Each row is followed by its group and then its class within the group.
[ 1.30  1.18 -0.16 -0.61  0.03  0.80  0.18  1.62  0.87 -1.08 -1.58 -2.13
  0.39  0.21 -1.78 -1.11  1.89 -0.22  0.48  1.49  3.75  0.04  0.11  0.58
 -0.41] -> (49):[63]
[-1.00 -0.62  1.51 -0.62  1.27  1.12 -0.02 -5.66 -1.40 -0.24 -2.55 -1.01
  0.70  2.91 -0.86 -2.27  0.30 -2.15 -1.27  0.56 -3.77 -0.85 -2.82 -0.70
  0.40] -> (48):[60]
[-0.79  1.36 -0.22 -0.35 -0.39 -0.68 -0.04 -0.61  1.77  0.52 -0.99 -0.65
  1.06 -0.28 -2.10 -1.26  1.65  0.87  0.02 -0.83 -0.96 -0.28  0.25 -0.20
  0.72] -> (49):[62]
[-0.41 -0.02 -0.15 -1.25  2.55  1.42 -0.30 -4.96  0.31 -0.38 -0.91 -0.94
 -0.10  1.28  0.12 -2.22 -0.33 -2.56 -1.13  2.66 -2.79 -0.64  0.00 -0.28
  1.15] -> (48):[60]
[-0.11 -1.48  0.68 -0.01  0.84  0.92 -0.21 -5.26 -4.73 -0.57 -1.78 -0.35
 -0.69 -0.14  1.34 -1.20 -0.64 -2.88 -0.46 -1.00 -2.50 -1.47 -1.89  0.04
  1.47] -> (48):[71]
[-3.57 -0.39  0.00 -0.94  0.90  0.46 -1.15 -5.10 -2.89  0.48 -1.25 -0.21
 -0.86  1.32  1.58 -2.10 -0.85 -3.55 -0.96 -0.43 -3.85 -1.12 -2.98 -0.26
  1.43] -> (48):[71]
[-1.28  1.23  0.36 -0.71  6.30  0.36  0.29 -7.24 -1.32 -0.10 -2.60 -1.11
  1.89  2.37  0.33 -5.08 -0.42 -3.48 -1.15  0.62 -4.61 -1.42 -2.59  0.76
  1.11] -> (48):[60]
[-0.17  1.38 -1.11 -0.48 -0.50  0.67 -0.48  0.16  1.85 -0.94 -0.95 -0.65
  0.18  0.38 -2.27 -1.91  1.90 -0.72 -0.17 -0.67 -0.99 -0.23 -0.50 -0.96
 -0.33] -> (49):[63]
[-0.43  1.29 -1.09  0.83  0.02  0.06  0.56 -2.60  1.90  0.64 -1.78 -0.02
  1.99  1.23 -2.64 -1.24  2.19 -0.65  0.15 -0.52 -1.04 -1.61 -1.14 -0.58
  0.84] -> (44):[67]
[-1.57  1.00 -0.65 -0.39  0.32 -0.08 -1.89 -2.56  2.14  0.90 -1.68  1.20
  0.93  1.70 -2.06 -1.70  2.94 -0.09 -0.87  0.09 -2.62 -1.33 -1.09 -0.57
  0.98] -> (44):[67]
[ 0.15  1.54 -1.55  0.18  0.35 -0.10 -0.37 -2.32  0.47 -0.45 -0.80  1.01
  0.09  0.74  0.81  0.26  0.62 -0.73  0.07 -0.62 -1.73 -0.45  0.85  0.24
  1.11] -> (44):[64]
[-1.43 -1.55  0.68 -0.36  0.12 -3.23  0.47 -5.53 -2.96  0.41 -0.80 -0.37
 -0.14  0.49  2.08 -2.61 -0.85 -3.13 -0.43  0.21 -2.53  1.46 -1.40 -0.52
  1.93] -> (48):[71]
[-1.46 -0.52  0.59  0.44  1.08  0.45 -0.40 -3.89 -1.46 -0.08  0.94 -0.63
 -0.26  0.00  1.41 -1.00 -1.50 -3.10  0.16  0.41 -2.78 -1.76 -1.54  0.57
  0.84] -> (48):[71]
[-0.67  0.47 -0.93 -0.48  0.99  0.75 -5.52 -2.02  0.25  0.05 -2.14 -1.61
  0.98  1.61 -0.76 -1.21  1.47 -1.73 -0.50 -2.15 -2.71 -0.20 -0.87 -0.43
  0.25] -> (44):[64]
[-0.51  0.98 -0.38 -0.30 -0.30 -1.50 -0.56 -2.76  0.79  0.06 -1.69  0.26
 -1.10  2.17 -0.40 -0.82  0.29  0.04  0.74  0.80 -3.28 -0.39 -0.88 -0.47
  0.90] -> (44):[64]
[ 0.40  0.18  0.16  0.08 -1.12  0.90  0.36  1.40  1.00 -0.25  0.59 -0.28
  0.88 -0.21 -1.90 -0.72  1.62 -0.42  0.23 -0.63  1.28 -0.48  0.67  0.33
  0.57] -> (49):[63]
[-0.29  0.69  0.16 -0.29 -0.96  1.44 -1.45  1.46  1.15 -0.16  1.32 -0.59
  0.02 -0.47 -1.07 -0.32  0.63 -2.54 -0.33 -0.41  0.28  0.71  0.17 -0.18
  0.99] -> (49):[63]
[-1.34  0.06  0.77 -0.22  0.96  1.32 -0.18 -4.21 -1.57 -1.42 -1.03 -0.91
 -1.04 -1.75  0.45 -1.47  0.19 -3.42  1.34  1.70 -2.66 -1.65 -0.42 -0.06
  0.78] -> (48):[71]
[-1.18  0.72 -0.45  1.16  1.68 -0.36 -1.30 -3.41  0.58  0.64 -1.55  0.09
  0.95  2.16 -3.24 -0.29  0.98 -0.60 -0.51 -0.85 -2.91 -1.46 -1.63 -0.44
  0.80] -> (44):[67]
[-1.64 -0.61  0.34 -0.39  1.61  0.41 -0.74 -6.09 -2.27 -0.08 -2.47 -0.70
 -0.20  1.51 -0.14 -2.77  0.16 -3.26 -0.03 -1.03 -3.14 -0.30 -2.59  1.16
  0.79] -> (48):[60]
[-1.52  4.61 -0.67 -0.88  2.51 -0.13 -2.07 -3.49  0.64  1.26 -2.70 -0.63
  0.38  1.61 -1.54 -1.43  0.89 -0.92 -0.74  0.66 -2.37 -0.51 -1.19 -0.63
  1.10] -> (44):[67]
[-0.73  1.26 -1.39 -0.57  0.47 -0.31 -0.53 -2.01  2.27 -0.99 -1.04 -0.47
  0.58  1.67 -2.43 -1.30  2.68  0.05 -0.13 -0.75 -1.63 -0.33 -0.77 -0.18
  0.96] -> (44):[67]
[-1.35  0.34  0.65 -0.90  1.81  0.70  1.08 -6.46 -1.87 -0.24 -1.36 -0.70
  0.04  2.37 -0.73  0.21  0.86 -0.91 -1.29  8.72 -3.48  0.67 -1.48 -0.63
 -0.11] -> (48):[60]
[-1.43 -0.98  0.52 -1.46  1.06  1.37 -1.02 -4.68 -0.47 -1.12 -1.39 -1.36
 -1.05  2.04  0.13 -2.50  1.12 -3.23 -1.28 -0.05 -1.46 -1.23 -1.19 -0.05
  1.42] -> (48):[60]

Each row is followed by its group and then its class within the group.
[ 2.48  0.14  0.25 -0.64 -0.85 -0.78  0.62  0.12 -0.59  0.08  0.00 -0.73
  2.06  0.25 -4.05 -0.90  2.01 -1.12 -1.05 -0.96 -0.27 -0.50 -0.47 -1.02
  1.03] -> BN:B
[-0.57  0.77 -0.34 -0.65 -0.23  0.46 -2.04 -1.45  0.41  0.56 -0.82 -1.21
 -0.27  1.52  0.74  3.08 -0.16 -2.42  3.44  0.30 -1.51  1.62  0.21  3.03
  0.14] -> JJ:J
[ 0.99 -0.39  0.13 -0.35 -2.80  0.47 -1.47  2.33 -0.43 -1.06 -1.66  0.51
  1.28  0.97 -0.31 -3.36  0.19 -2.15 -0.81 -2.55 -0.15  1.18 -0.01 -3.46
  0.40] -> BN:B
[-0.95 -0.25  0.42  1.70 -1.38 -0.12 -3.34  0.49  0.47  0.13  0.92 -0.95
  0.37 -1.64  0.54  1.75 -0.88 -0.43  2.54  1.76 -0.43  2.02  0.65  1.57
 -0.20] -> JJ:H
[-2.00 -0.11  0.41  0.62  0.84 -0.01 -1.08 -1.32 -0.05  0.91 -0.74 -0.19
  1.73 -0.44  0.49  2.52 -0.98 -3.89  3.63  1.45 -1.32  1.54 -0.37  3.01
  0.16] -> JJ:H
[-1.67  0.70 -0.19  1.87  4.33  0.13 -3.77  0.46 -3.86 -1.11 -1.96 -0.33
 -3.75  0.14  1.88  2.31  0.31 -3.88  5.26  0.84 -0.64  2.79  1.17  2.74
 -0.91] -> JJ:J
[-1.47  0.01  0.38  0.52  0.53  0.45 -1.26 -2.13  0.94  0.25  0.04 -0.66
 -2.96 -0.29  1.35  2.08 -1.64 -0.59  3.27  0.30 -0.93  1.51  0.29  1.94
 -0.30] -> JJ:J
[-0.03  0.76  0.01  0.15  3.89  0.80 -4.39  1.62  0.28 -0.93 -3.13 -1.29
 -5.01  2.15  2.06  3.84  2.46 -6.28  5.87 -1.01  0.07  3.39 -0.17  2.55
 -0.37] -> JJ:J
[-0.99  1.12  0.34  0.50 -0.93  0.14 -0.29  0.09 -0.35  0.62 -0.49 -0.15
 -1.20 -0.36  1.15  4.12 -1.13 -2.47  2.67  0.32 -1.14  0.62  1.19  1.17
 -0.71] -> JJ:J
[-1.17  0.82  0.31 -0.39 -2.05  0.51 -0.49 -1.67  0.01  1.48 -0.85  0.07
  0.29 -0.33  0.54  1.80 -0.58 -2.06  2.42  0.18 -1.32  0.14  0.39  1.49
 -0.37] -> JJ:J
[-0.17  0.13 -0.49  1.38  1.36 -0.73 -1.86 -0.61  0.24  0.24 -1.83 -1.54
  0.01 -0.58  0.65  4.70 -0.04  0.58  2.83  1.94  1.10  1.71  0.08  0.37
 -0.04] -> JJ:H
[ 2.42 -0.43 -0.06 -0.51 -2.17 -0.54  0.70 -0.86 -0.48  0.08 -0.84  0.67
  3.89 -1.00  0.55 -0.56  0.56 -0.62 -2.74 -1.28 -1.07 -1.36 -0.89 -0.39
 -0.08] -> BN:Z
[ 3.30 -0.23 -1.58 -0.42  0.51  0.01 -2.54  1.31 -0.86 -0.62 -1.38 -1.11
  0.66  1.54  0.85 -0.46  1.00 -2.03 -0.52 -2.20  0.28  0.98 -0.16 -1.18
  0.18] -> BN:Z
[ 2.62  0.44 -0.49  0.48  0.33 -1.01 -2.47  0.83 -0.29 -0.78 -1.14  0.12
  0.80  0.88 -0.02  1.68  2.20 -0.64  0.40 -0.88  1.07  1.62 -0.43 -1.41
  1.02] -> BN:Z
[ 1.51  0.46 -0.72 -0.56 -1.57 -0.25 -0.91  1.24 -0.71 -0.54 -1.96 -0.59
 -1.44  1.83  2.10 -1.25  0.93 -1.46 -0.87 -2.46 -0.57  0.02 -0.44 -1.65
  0.51] -> BN:B
[ 3.47 -0.37 -0.55 -0.51 -1.73  0.31  0.29 -0.05 -0.42 -0.14 -0.30  0.31
  0.49 -0.82 -0.69  0.29  1.31 -0.95 -1.31 -3.04  0.85 -0.20 -1.11 -1.71
  0.54] -> BN:Z
[ 1.94 -0.46 -1.32 -0.14  0.93 -0.84 -0.90  1.10  0.61  1.74 -1.50  1.50
 -0.37  0.41  0.19  0.80 -0.15 -0.57  0.03 -2.02 -0.17  0.52  0.07 -2.37
  0.12] -> BN:Z
[ 0.31 -0.04 -0.20 -0.07 -0.17 -0.76  1.40 -2.26  0.75 -0.10  1.58  0.55
  2.26 -2.30  0.11  1.67 -0.55  2.27  2.00  2.44 -2.15  1.08 -1.28  1.09
 -0.40] -> JJ:H
[ 1.79  0.61  0.35  1.31 -1.53  0.24 -0.99  1.67 -1.24 -0.66 -3.23 -0.43
 -1.60  1.42  0.26 -1.01  0.60 -4.51 -0.32 -1.13 -0.26  0.54  0.00 -0.82
 -0.05] -> BN:B
[-2.64  1.70 -0.07  2.30  1.24  0.65 -3.11  0.52  0.74 -1.10  1.76 -0.44
 -2.02  0.70  0.62  1.32  0.19 -1.76  5.30  2.35 -0.12  1.93 -1.99  1.95
  0.23] -> JJ:H
[-1.19  1.49 -1.05  0.73  0.46  1.64 -3.37 -1.51  0.54  1.18 -1.31 -0.03
  0.69 -0.30  0.43  0.65 -0.61 -3.06  5.48 -0.39 -2.69  2.08  0.90  1.53
  0.53] -> JJ:J
[ 2.93  0.19  0.22  1.25 -2.72 -1.47 -0.91  0.27 -1.21 -0.29 -1.03 -1.45
  1.91 -0.09 -0.97 -0.75  0.79 -0.81 -2.01 -1.68 -0.14 -0.55 -0.98 -3.09
  0.54] -> BN:B
[ 0.74  0.97 -0.50 -0.45 -0.34  0.40  0.56 -0.18 -0.12  0.61 -1.15 -1.34
  0.19  0.70  0.56  0.34 -0.67 -3.31  2.00 -0.16 -1.74  0.47  0.99  2.26
 -0.37] -> JJ:J
[ 2.99 -0.09 -0.96  0.81 -0.97 -0.58 -3.50  1.57 -0.19 -0.73 -1.31 -1.61
 -4.19  0.76 -0.53  2.28  1.93 -1.32 -0.56 -1.09  0.60  2.04 -0.31 -0.91
  0.57] -> BN:Z

Each row is followed by its group and then its class within the group.
[-0.90 -2.14  0.48 -0.22 -0.30  1.03  1.45  0.32  0.61 -1.68  0.72  0.07
 -0.24 -0.34  1.71  0.58 -0.52  0.08 -0.53 -1.20  0.44  3.00 -0.58 -1.18
  1.25] -> FL:ZN
[-1.59 -2.04  0.68  0.40 -0.26  1.05  0.73 -0.40  0.19 -2.57  0.96  0.47
 -0.65 -0.33  1.57  0.93 -0.76  0.27 -0.45 -0.62  0.08  2.62 -0.49 -0.99
  0.77] -> FL:ZN
[-0.08  1.16 -0.36 -0.05 -0.97 -0.80 -1.20 -0.58  1.20  1.92 -0.20 -0.68
  2.20 -0.41 -1.53 -0.16  0.28 -1.25  0.96 -1.11 -0.65 -0.06  0.44  0.06
  0.26] -> LJ:RP
[-1.04  0.38  0.44 -0.48 -1.19 -0.88  0.63 -1.14  1.58  0.87 -0.07 -2.00
  1.43 -0.45 -0.14  0.58  0.32  0.34  0.93 -1.62 -1.40  1.51  0.85  1.00
  1.22] -> LJ:RP
[-2.72 -1.22  0.79  1.33  0.05  1.89 -0.09  0.76 -0.27 -1.54  0.61  1.04
 -1.39  0.24  2.05  1.44 -0.91  1.38 -0.59  0.42 -0.46  2.77 -0.43 -0.91
  0.42] -> FL:DQ
[-2.10 -1.18 -0.19  0.31 -0.51  0.61  0.39 -0.52  0.55 -1.16 -0.14  0.35
 -0.31 -0.10  0.94  1.16 -0.44  0.00 -0.33 -0.25 -0.01  1.43 -0.25 -0.83
  0.64] -> FL:DQ
[-2.97  0.59  1.22  0.83 -0.82 -2.13 -0.60 -2.40  1.66  0.52 -1.69 -1.32
  1.57 -0.80 -0.73  0.49 -0.74  0.90  2.73 -0.87 -1.97  2.28  2.29  1.82
  0.88] -> LJ:FH
[-0.60  1.73  0.90  0.44  0.20 -2.22 -0.50 -1.68  1.36  1.22 -0.25 -1.48
  1.71 -0.39 -1.79 -0.64  0.78 -0.03  2.13 -0.19 -1.68 -0.10  1.45  0.84
  0.71] -> LJ:FH
[-1.69 -0.57 -0.23 -0.14 -1.72 -1.34  0.53 -0.52  1.36  0.35  0.29 -1.32
  2.03 -1.34 -0.08  0.71 -0.84 -1.17  1.50 -2.99 -0.80  2.06 -0.30  0.52
  2.02] -> LJ:RP
[-0.73 -1.15  0.15  0.57 -0.52  1.50  0.35  0.78 -0.35 -0.93  2.44  0.49
 -0.87  0.53  0.88  1.05 -0.20  0.57 -1.32  0.04 -0.05  1.74 -0.46 -0.40
  0.10] -> FL:DQ
[-0.65 -0.93  0.14 -0.79 -0.55  0.84  0.33 -0.12  0.51 -1.01  1.92  0.38
 -0.44 -0.09  0.88 -0.10 -0.35  0.40 -0.75 -0.52  0.26  2.66 -0.34 -0.83
  0.66] -> FL:DQ
[-0.37 -0.80  0.42  0.50  0.05  0.64  1.07  0.13 -0.59 -1.38  0.83  0.07
 -0.20 -0.20  0.65  0.27 -1.26  0.58  0.00 -0.57  0.42  2.02 -0.36  0.26
 -0.94] -> FL:DQ
[-1.83  1.36  0.47  0.01 -0.70 -3.07 -0.51 -1.95  1.48  2.17 -0.01 -1.98
  2.28 -0.76 -0.67  0.19 -0.07  0.84  2.14 -1.40 -1.68  1.70  1.42  1.97
  1.04] -> LJ:FH
[-0.38 -1.47  0.68  0.77  0.18  2.18  1.22  0.23  0.85 -1.19  0.57  0.92
 -1.11 -0.35  1.80  0.36 -0.03  1.16 -1.20 -0.64 -0.23  3.50 -1.00 -1.13
  1.08] -> FL:ZN
[-1.11 -0.54  0.08  0.16 -0.71  0.76  0.75  0.19  0.27 -0.53  0.52  0.12
 -0.40  0.22  1.44  0.75  0.54  1.10 -0.38 -1.20 -0.40  1.58  0.19 -0.67
  0.76] -> FL:DQ
[-1.15  0.30  0.56 -0.89 -0.16 -2.39 -0.53 -1.53  1.66  1.26 -0.14 -1.98
  2.48 -0.56 -1.33 -0.32  0.00  0.18  1.83 -1.59 -1.52  2.23  1.27  1.04
  1.60] -> LJ:FH
[-1.02 -1.18  0.69  0.53 -0.14  2.16  0.64 -0.23  0.25 -1.11  0.19  0.76
 -0.66  0.82  0.94  0.43 -0.86  0.27 -1.11  0.71  0.73  2.49 -1.19 -1.03
  0.60] -> FL:ZN
[-1.36 -2.48  1.12  0.71  0.36  0.96  0.59  0.21  0.30 -1.92  0.57  0.83
 -0.52  0.56  1.24 -0.74 -1.04  0.62 -1.11 -0.43  0.44  3.41 -0.75 -1.20
  1.17] -> FL:ZN
[-3.37 -2.06  0.65 -0.53 -0.44 -0.20  0.48 -0.39  0.82 -1.97  0.77  0.35
  0.11  0.18  1.47  1.58 -0.76  0.66  0.07 -1.83  0.04  2.32  0.21 -1.10
  1.30] -> FL:DQ
[-0.23 -1.70  0.66 -0.31  1.22  1.14  1.19  1.39  0.17 -1.42  0.13  0.21
 -0.67  0.61  1.72  0.08  0.04  0.76 -0.89 -1.20  0.58  2.38 -0.74 -2.04
  1.14] -> FL:ZN
[-2.56 -0.63  0.58 -0.47 -0.54 -2.60 -0.93 -1.62  1.13  0.65  0.23 -1.75
  2.34 -0.46 -1.73  0.99 -1.71 -0.12  4.34 -1.84 -1.45  0.83  0.95  1.53
  1.62] -> LJ:FH
